Below is a small trained network, with its code and all its weights. Each question gives an input and a class and asks what happens when units are switched off, that is, made to give their printed mean instead of their output.

import numpy as np


def w(rows, s, z=0):
    codes = np.array(rows[::2]) - 128.0
    scale = np.full(codes.shape[1], s)
    scale[-1] = z or s
    return codes * scale


def f(y):
    return y / 2 * (1 + np.tanh(0.7978845608 * (y + 0.044715 * y**3)))


def log_softmax(a):
    a = a - a.max(-1, keepdims=True)
    return a - np.log(np.exp(a).sum(-1, keepdims=True))


def net(x, mask):
    res = np.array(x, float).reshape(1, 8) / 4 @ E
    y = f(res @ A[0][:, :-1].T + A[0][:, -1])
    res = res + np.where(mask, y, B[0][:, -1]) @ B[0][:, :-1]
    return log_softmax(res[-1] @ U[:, :-1].T + U[:, -1])


A, B = {}, {}
E = w([
[122,118,125,112,121,149,133,99,162,140],'x0',
[143,134,107,122,119,114,132,135,123,100],'x1',
[63,232,57,131,143,207,165,167,72,139],'x2',
[155,144,129,71,111,136,154,193,146,173],'x3',
[121,128,139,149,147,134,125,130,131,156],'x4',
[117,44,102,214,8,176,153,175,134,144],'x5',
[123,121,136,121,125,127,128,133,115,124],'x6',
[129,128,131,108,107,117,135,132,116,96],'x7',
],0.011)
A[0] = w([
[105,140,75,181,64,255,112,75,72,88,201],'n0',
[141,105,148,112,19,177,142,248,210,169,177],'n1',
[182,72,96,141,105,112,123,179,171,132,117],'n2',
[86,185,117,64,213,173,138,163,162,111,244],'n3',
[206,103,181,132,136,60,186,195,183,160,31],'n4',
[115,117,140,204,55,136,110,151,129,135,78],'n5',
[125,44,176,204,131,18,27,37,166,49,170],'n6',
[84,241,102,102,184,69,4,24,144,111,251],'n7',
[128,149,98,27,114,97,159,226,168,180,253],'n8',
[208,113,168,52,174,69,122,123,106,164,221],'n9',
],0.008,0.0038)
B[0] = w([
[98,86,57,164,99,143,221,154,94,128,214],'n0',
[155,27,184,187,88,141,77,140,64,156,205],'n1',
[178,83,116,79,79,171,91,181,143,182,158],'n2',
[120,214,139,115,147,77,57,59,44,172,220],'n3',
[180,99,186,75,124,225,133,2,198,58,161],'n4',
[121,72,140,148,61,239,159,146,179,105,170],'n5',
[118,63,102,139,113,21,190,132,64,206,233],'n6',
[84,232,151,127,166,87,124,72,96,46,252],'n7',
[126,79,187,123,170,31,115,137,189,195,203],'n8',
[132,131,195,69,201,73,90,63,178,118,212],'n9',
],0.0085,0.014)
U = w([
[103,191,137,84,142,38,148,93,125,165,253],'0',
[112,93,119,154,99,100,165,180,110,171,251],'1',
[84,193,124,115,180,164,112,76,73,42,23],'2',
[74,137,67,179,96,162,194,169,146,93,40],'3',
[129,157,178,69,198,89,104,98,245,86,4],'4',
[179,116,171,123,58,158,102,145,173,137,21],'5',
],0.011,0.0039)

Each question gives the input, the list of numbers given to net, and the class t.
The units are the neurons (one row each of A and B). Each row of codes is followed by its name. A weight is (code - 128) times the scale printed after its matrix; where a second scale follows, it is the last column's (A, B and U).
mask holds one flag per neuron, in row order. A switched-off neuron (its flag False) gives its mean, the last column of its row in B, instead of its output. The means were averaged over made-up inputs and are rounded, as every weight is.
A unit's drop is (log p(t) with every unit on - log p(t) with that unit switched off) / (log p(t) with every unit on - log p(t) with every unit switched off).
The circuit of an input: a set's keep is (log p(t) with only the set's units on - log p(t) with every unit switched off) / (log p(t) with every unit on - log p(t) with every unit switched off). Starting from all 10 units, units are removed one at a time, each time the one whose removal leaves the highest keep (on an exact tie, the one counted first), for as long as the keep stays at least 0.8.
circuit, biggest first: the units of the circuit, biggest drop first
top k neurons: the k neurons with the biggest drops, biggest first
drop when u is switched off: that unit's drop, to one decimal
input [-1,7,7,8,-1,2,-7,1], class 1: circuit, biggest first : [n1]
input [-8,-8,7,1,1,1,6,5], class 1: top 4 neurons : [n7 n9 n0 n4]
input [6,-5,1,-7,-6,8,5,3], class 3: circuit, biggest first : [n0 n5]
input [-4,7,5,2,-6,3,-5,4], class 1: top 3 neurons : [n7 n8 n1]
input [2,3,4,-3,8,-2,3,-8], class 2: top 2 neurons : [n6 n8]
input [-1,7,-2,2,-7,-7,7,2], class 4: top 3 neurons : [n9 n0 n6]
input [5,6,0,7,-1,-2,7,-7], class 4: circuit, biggest first : [n6 n0]
input [-1,-4,-7,-7,4,1,4,-1], class 1: top 3 neurons : [n6 n3 n7]
input [-6,2,-8,2,-5,-5,7,4], class 4: top 2 neurons : [n9 n4]
input [7,-7,0,6,3,3,-5,6], class 5: top 2 neurons : [n6 n0]
input [7,-5,7,-2,-6,-7,4,0], class 2: top 2 neurons : [n7 n6]
input [5,-5,-5,7,-4,1,2,1], class 5: top 3 neurons : [n1 n7 n2]
input [0,-8,0,0,1,1,-6,-5], class 1: top 4 neurons : [n7 n9 n4 n3]
input [-2,7,8,-8,6,2,6,1], class 3: circuit, biggest first : [n0]
input [6,-6,2,-6,2,-4,-2,-8], class 2: drop when n8 is switched off : 0.2
input [3,4,5,-4,-2,4,2,4], class 3: drop when n2 is switched off : 0.0
input [6,5,1,-5,-1,-5,-8,2], class 2: drop when n8 is switched off : 0.5
